Below are the code and all the weights of a small trained network. Each question names an input and a class and asks about switching units off, where a switched-off unit gives its printed mean instead of its output.

import numpy as np


def w(rows, s, z=0):
    codes = np.array(rows[::2]) - 128.0
    scale = np.full(codes.shape[1], s)
    scale[-1] = z or s
    return codes * scale


def norm(h):
    return h / np.sqrt((h * h).mean(-1, keepdims=True) + 1e-5)


def f(y):
    return y / 2 * (1 + np.tanh(0.7978845608 * (y + 0.044715 * y**3)))


def log_softmax(a):
    a = a - a.max(-1, keepdims=True)
    return a - np.log(np.exp(a).sum(-1, keepdims=True))


def net(x, mask):
    res = np.array(x, float).reshape(1, 3) / 4 @ E
    u = 0
    for l in range(3):
        y = f(norm(res) @ A[l][:, :-1].T + A[l][:, -1])
        res = res + np.where(mask[u : u + 5], y, B[l][:, -1]) @ B[l][:, :-1]
        u += 5
    return log_softmax(norm(res)[-1] @ U[:, :-1].T + U[:, -1])


A, B = {}, {}
E = w([
[193,194,107,1,133,134,139,193,34,114,134],'x0',
[145,228,130,71,118,147,208,111,198,100,109],'x1',
[121,127,121,119,108,86,174,99,98,165,172],'x2',
],0.0068)
A[0] = w([
[127,166,132,76,91,113,253,136,95,147,229,4],'L0N1',
[74,108,148,138,114,114,84,191,41,158,148,145],'L0N2',
[145,109,86,101,110,146,141,176,69,148,125,56],'L0N3',
[158,182,141,38,127,165,105,191,59,118,168,110],'L0N4',
[98,127,171,164,130,107,162,96,248,81,128,105],'L0N5',
],0.0052,0.0041)
B[0] = w([
[76,158,137,160,100,64,231,3,61,190,115,190],'L0N1',
[191,135,185,47,155,137,109,178,95,116,202,205],'L0N2',
[54,69,96,97,132,104,67,60,130,118,133,149],'L0N3',
[149,70,70,107,194,85,57,70,131,44,33,253],'L0N4',
[47,78,115,119,175,209,97,146,169,102,82,230],'L0N5',
],0.0054,0.005)
A[1] = w([
[123,103,162,164,114,149,108,145,94,188,207,86],'L1N1',
[103,100,87,159,106,125,105,135,89,115,121,120],'L1N2',
[83,131,141,169,121,195,140,120,253,153,135,51],'L1N3',
[121,119,178,142,124,138,94,177,131,171,226,1],'L1N4',
[123,151,132,94,92,117,179,114,93,169,131,19],'L1N5',
],0.0079,0.0021)
B[1] = w([
[190,130,188,143,125,135,180,209,114,136,151,176],'L1N1',
[177,133,139,97,150,139,159,144,114,117,190,149],'L1N2',
[71,161,172,1,59,209,135,135,71,110,146,254],'L1N3',
[165,151,166,237,69,121,152,186,173,191,143,163],'L1N4',
[128,144,79,148,102,42,101,89,109,148,118,148],'L1N5',
],0.0073,0.0072)
A[2] = w([
[157,191,111,128,99,54,199,63,132,176,115,36],'L2N1',
[100,173,129,156,156,191,149,153,254,84,55,249],'L2N2',
[51,136,136,118,105,185,121,99,189,157,146,81],'L2N3',
[120,184,109,126,114,80,197,49,115,129,166,22],'L2N4',
[172,212,120,70,160,143,166,127,204,105,132,130],'L2N5',
],0.0077,0.0015)
B[2] = w([
[27,80,91,212,127,51,161,116,78,190,148,220],'L2N1',
[134,144,124,185,47,155,146,100,206,110,110,253],'L2N2',
[114,184,192,2,144,176,162,71,103,125,114,249],'L2N3',
[54,142,155,160,169,104,143,136,85,131,113,207],'L2N4',
[112,103,115,231,105,96,143,131,167,152,170,210],'L2N5',
],0.008,0.0048)
U = w([
[150,129,102,145,130,127,105,144,164,189,120,2],'0',
[201,90,210,192,114,120,134,221,116,183,190,149],'1',
[213,96,92,10,200,86,53,138,78,88,132,126],'2',
[66,133,94,163,141,18,169,88,65,173,120,185],'3',
[76,151,201,42,69,203,164,99,153,125,125,174],'4',
[184,147,76,202,91,112,124,123,238,73,77,99],'5',
],0.011,0.005)

Each question gives the input, the list of numbers given to net, and the class t.
The units are the neurons (one row each of A and B). Each row of codes is followed by its name. A weight is (code - 128) times the scale printed after its matrix; where a second scale follows, it is the last column's (A, B and U).
mask holds one flag per neuron, layer by layer. A switched-off neuron (its flag False) gives its mean, the last column of its row in B, instead of its output. The means were averaged over made-up inputs and are rounded, as every weight is.
A unit's drop is (log p(t) with every unit on - log p(t) with that unit switched off) / (log p(t) with every unit on - log p(t) with every unit switched off).
The circuit of an input: a set's keep is (log p(t) with only the set's units on - log p(t) with every unit switched off) / (log p(t) with every unit on - log p(t) with every unit switched off). Starting from the 12 units with the biggest drops (on a tie, the unit counted first), units are removed one at a time, each time the one whose removal leaves the highest keep (on an exact tie, the one counted first), for as long as the keep stays at least 0.8.
circuit, biggest first: the units of the circuit, biggest drop first
top k neurons: the k neurons with the biggest drops, biggest first
k most important neurons of layer l: the k neurons of layer l with the biggest drops, biggest first
drop when u is switched off: that unit's drop, to one decimal
input [-7,-6,-6], class 4: circuit, biggest first => L1N3, L2N3, L0N4
input [5,-2,5], class 3: circuit, biggest first => L1N3
input [1,-3,5], class 1: top 2 neurons => L0N2, L1N1
input [4,2,-3], class 5: 2 most important neurons of layer 1 => L1N3, L1N5
input [8,3,-2], class 2: top 2 neurons => L0N4, L2N2
input [3,5,-2], class 5: top 2 neurons => L0N4, L2N2
input [6,0,4], class 3: 2 most important neurons of layer 0 => L0N1, L0N5
input [-3,7,8], class 3: top 2 neurons => L0N1, L2N1
input [-4,-6,-6], class 1: drop when L0N4 is switched off => 0.2
input [-8,-6,5], class 1: drop when L1N1 is switched off => 0.3
input [4,-7,4], class 2: drop when L0N2 is switched off => -0.1
input [0,-8,5], class 1: drop when L2N3 is switched off => 0.0
